Here is a tiny trained network, its code and every weight. The questions are about switching its units off for an input and a class, where a switched-off unit gives its printed mean instead of its output.

import numpy as np


def w(rows, s, z=0):
    codes = np.array(rows[::2]) - 128.0
    scale = np.full(codes.shape[1], s)
    scale[-1] = z or s
    return codes * scale


def f(y):
    return np.maximum(y, 0)


def log_softmax(a):
    a = a - a.max(-1, keepdims=True)
    return a - np.log(np.exp(a).sum(-1, keepdims=True))


def net(x, mask):
    res = np.array(x, float).reshape(1, 6) / 4 @ E
    y = f(res @ A[0][:, :-1].T + A[0][:, -1])
    res = res + np.where(mask, y, B[0][:, -1]) @ B[0][:, :-1]
    return log_softmax(res[-1] @ U[:, :-1].T + U[:, -1])


A, B = {}, {}
E = w([
[220,177,60,233],'x0',
[128,129,127,128],'x1',
[250,137,240,101],'x2',
[92,254,155,111],'x3',
[191,140,57,10],'x4',
[129,129,127,129],'x5',
],0.0069)
A[0] = w([
[97,155,175,245,103],'neuron 0',
[186,133,70,74,161],'neuron 1',
[117,75,162,208,202],'neuron 2',
[120,213,168,116,163],'neuron 3',
[57,98,224,198,150],'neuron 4',
[174,40,113,127,135],'neuron 5',
[205,177,75,42,189],'neuron 6',
[91,138,193,219,254],'neuron 7',
[133,223,143,129,167],'neuron 8',
[226,101,223,133,15],'neuron 9',
[200,154,82,204,38],'neuron 10',
[129,115,169,255,157],'neuron 11',
[213,121,209,74,104],'neuron 12',
[122,181,148,144,108],'neuron 13',
[94,33,164,78,136],'neuron 14',
[172,34,117,161,221],'neuron 15',
[193,132,189,114,55],'neuron 16',
[85,213,135,147,184],'neuron 17',
[183,146,61,97,128],'neuron 18',
[128,117,157,78,38],'neuron 19',
[41,79,221,35,176],'neuron 20',
[157,160,104,204,76],'neuron 21',
[122,38,136,138,136],'neuron 22',
[153,26,115,166,151],'neuron 23',
[55,108,28,126,80],'neuron 24',
[31,108,57,121,90],'neuron 25',
[48,93,170,52,49],'neuron 26',
[133,151,51,68,172],'neuron 27',
[186,135,191,132,15],'neuron 28',
[190,151,212,99,58],'neuron 29',
[69,100,194,100,53],'neuron 30',
[85,135,74,152,100],'neuron 31',
[69,138,39,130,100],'neuron 32',
[184,154,99,181,70],'neuron 33',
[167,168,63,204,5],'neuron 34',
[182,55,93,148,168],'neuron 35',
],0.0075,0.0025)
B[0] = w([
[163,72,139,63,219],'neuron 0',
[127,59,174,58,200],'neuron 1',
[113,105,119,46,208],'neuron 2',
[50,206,154,104,199],'neuron 3',
[170,62,113,44,233],'neuron 4',
[48,224,158,113,186],'neuron 5',
[119,63,141,81,232],'neuron 6',
[152,77,120,51,242],'neuron 7',
[42,177,157,91,201],'neuron 8',
[118,105,197,186,207],'neuron 9',
[203,159,45,172,196],'neuron 10',
[142,80,105,58,224],'neuron 11',
[106,119,178,201,222],'neuron 12',
[105,160,126,86,164],'neuron 13',
[147,185,80,149,205],'neuron 14',
[22,222,140,94,209],'neuron 15',
[119,93,171,196,183],'neuron 16',
[74,141,151,91,206],'neuron 17',
[165,106,136,68,189],'neuron 18',
[147,118,110,151,152],'neuron 19',
[225,176,5,177,254],'neuron 20',
[176,158,75,125,186],'neuron 21',
[82,211,129,97,183],'neuron 22',
[22,210,146,98,197],'neuron 23',
[108,106,231,204,214],'neuron 24',
[149,99,220,203,214],'neuron 25',
[254,162,43,195,199],'neuron 26',
[151,67,176,83,200],'neuron 27',
[125,89,189,176,172],'neuron 28',
[113,99,197,217,199],'neuron 29',
[199,157,55,130,183],'neuron 30',
[141,72,184,173,183],'neuron 31',
[112,85,252,217,205],'neuron 32',
[182,158,64,148,180],'neuron 33',
[183,150,76,173,192],'neuron 34',
[54,196,126,100,193],'neuron 35',
],0.006,0.0061)
U = w([
[132,55,207,246,80],'0',
[220,164,40,178,113],'1',
[123,108,129,115,254],'2',
[153,26,132,34,67],'3',
[57,222,144,101,64],'4',
],0.012,0.0089)

Each question gives the input, the list of numbers given to net, and the class t.
The units are the neurons (one row each of A and B). Each row of codes is followed by its name. A weight is (code - 128) times the scale printed after its matrix; where a second scale follows, it is the last column's (A, B and U).
mask holds one flag per neuron, in row order. A switched-off neuron (its flag False) gives its mean, the last column of its row in B, instead of its output. The means were averaged over made-up inputs and are rounded, as every weight is.
A unit's drop is (log p(t) with every unit on - log p(t) with that unit switched off) / (log p(t) with every unit on - log p(t) with every unit switched off).
The circuit of an input: a set's keep is (log p(t) with only the set's units on - log p(t) with every unit switched off) / (log p(t) with every unit on - log p(t) with every unit switched off). Starting from the 12 units with the biggest drops (on a tie, the unit counted first), units are removed one at a time, each time the one whose removal leaves the highest keep (on an exact tie, the one counted first), for as long as the keep stays at least 0.8.
units of the circuit, in order: the units of the circuit, biggest drop first
top k neurons: the k neurons with the biggest drops, biggest first
drop when u is switched off: that unit's drop, to one decimal
input [7,4,2,3,8,2], class 3: top 3 neurons : (neuron 6; neuron 1; neuron 20)
input [-4,1,-3,1,-2,-3], class 1: top 2 neurons : (neuron 20; neuron 26)
input [6,0,0,6,8,5], class 3: units of the circuit, in order : (neuron 6; neuron 1)
input [-7,-5,-4,0,-6,6], class 1: units of the circuit, in order : (neuron 20; neuron 26)
input [5,-5,3,-6,-4,-3], class 4: top 2 neurons : (neuron 15; neuron 23)
input [2,6,5,4,8,2], class 3: units of the circuit, in order : (neuron 6)
input [1,-2,8,-7,8,2], class 0: units of the circuit, in order : (neuron 12; neuron 9)
input [-2,2,-7,5,-8,-4], class 3: top 2 neurons : (neuron 4; neuron 7)
input [-2,7,1,-4,-4,-1], class 3: units of the circuit, in order : (neuron 4; neuron 2)
input [7,-1,-3,1,8,-6], class 3: units of the circuit, in order : (neuron 1; neuron 6)
input [4,3,-6,4,2,1], class 0: units of the circuit, in order : (neuron 32; neuron 24; neuron 25)
input [-4,-1,8,2,7,-6], class 0: top 2 neurons : (neuron 12; neuron 29)
input [5,-6,-2,-2,6,0], class 3: top 3 neurons : (neuron 1; neuron 20; neuron 6)
input [-6,6,-7,-4,-4,1], class 0: units of the circuit, in order : (neuron 25)
input [-3,2,-6,-5,-7,2], class 3: top 4 neurons : (neuron 4; neuron 2; neuron 7; neuron 11)
input [-8,6,8,-1,3,3], class 0: units of the circuit, in order : (neuron 12; neuron 29)
input [-4,-8,8,-8,5,-4], class 0: top 4 neurons : (neuron 12; neuron 9; neuron 29; neuron 16)
input [-8,0,-7,4,-1,1], class 1: top 3 neurons : (neuron 20; neuron 26; neuron 30)
input [-3,3,2,-6,-7,7], class 2: drop when neuron 1 is switched off : 0.2
input [1,-6,4,-8,4,-3], class 4: drop when neuron 15 is switched off : 0.1
input [-2,5,-1,-6,-1,0], class 4: drop when neuron 31 is switched off : 0.0
input [2,2,-2,-7,-2,2], class 4: drop when neuron 15 is switched off : 0.1
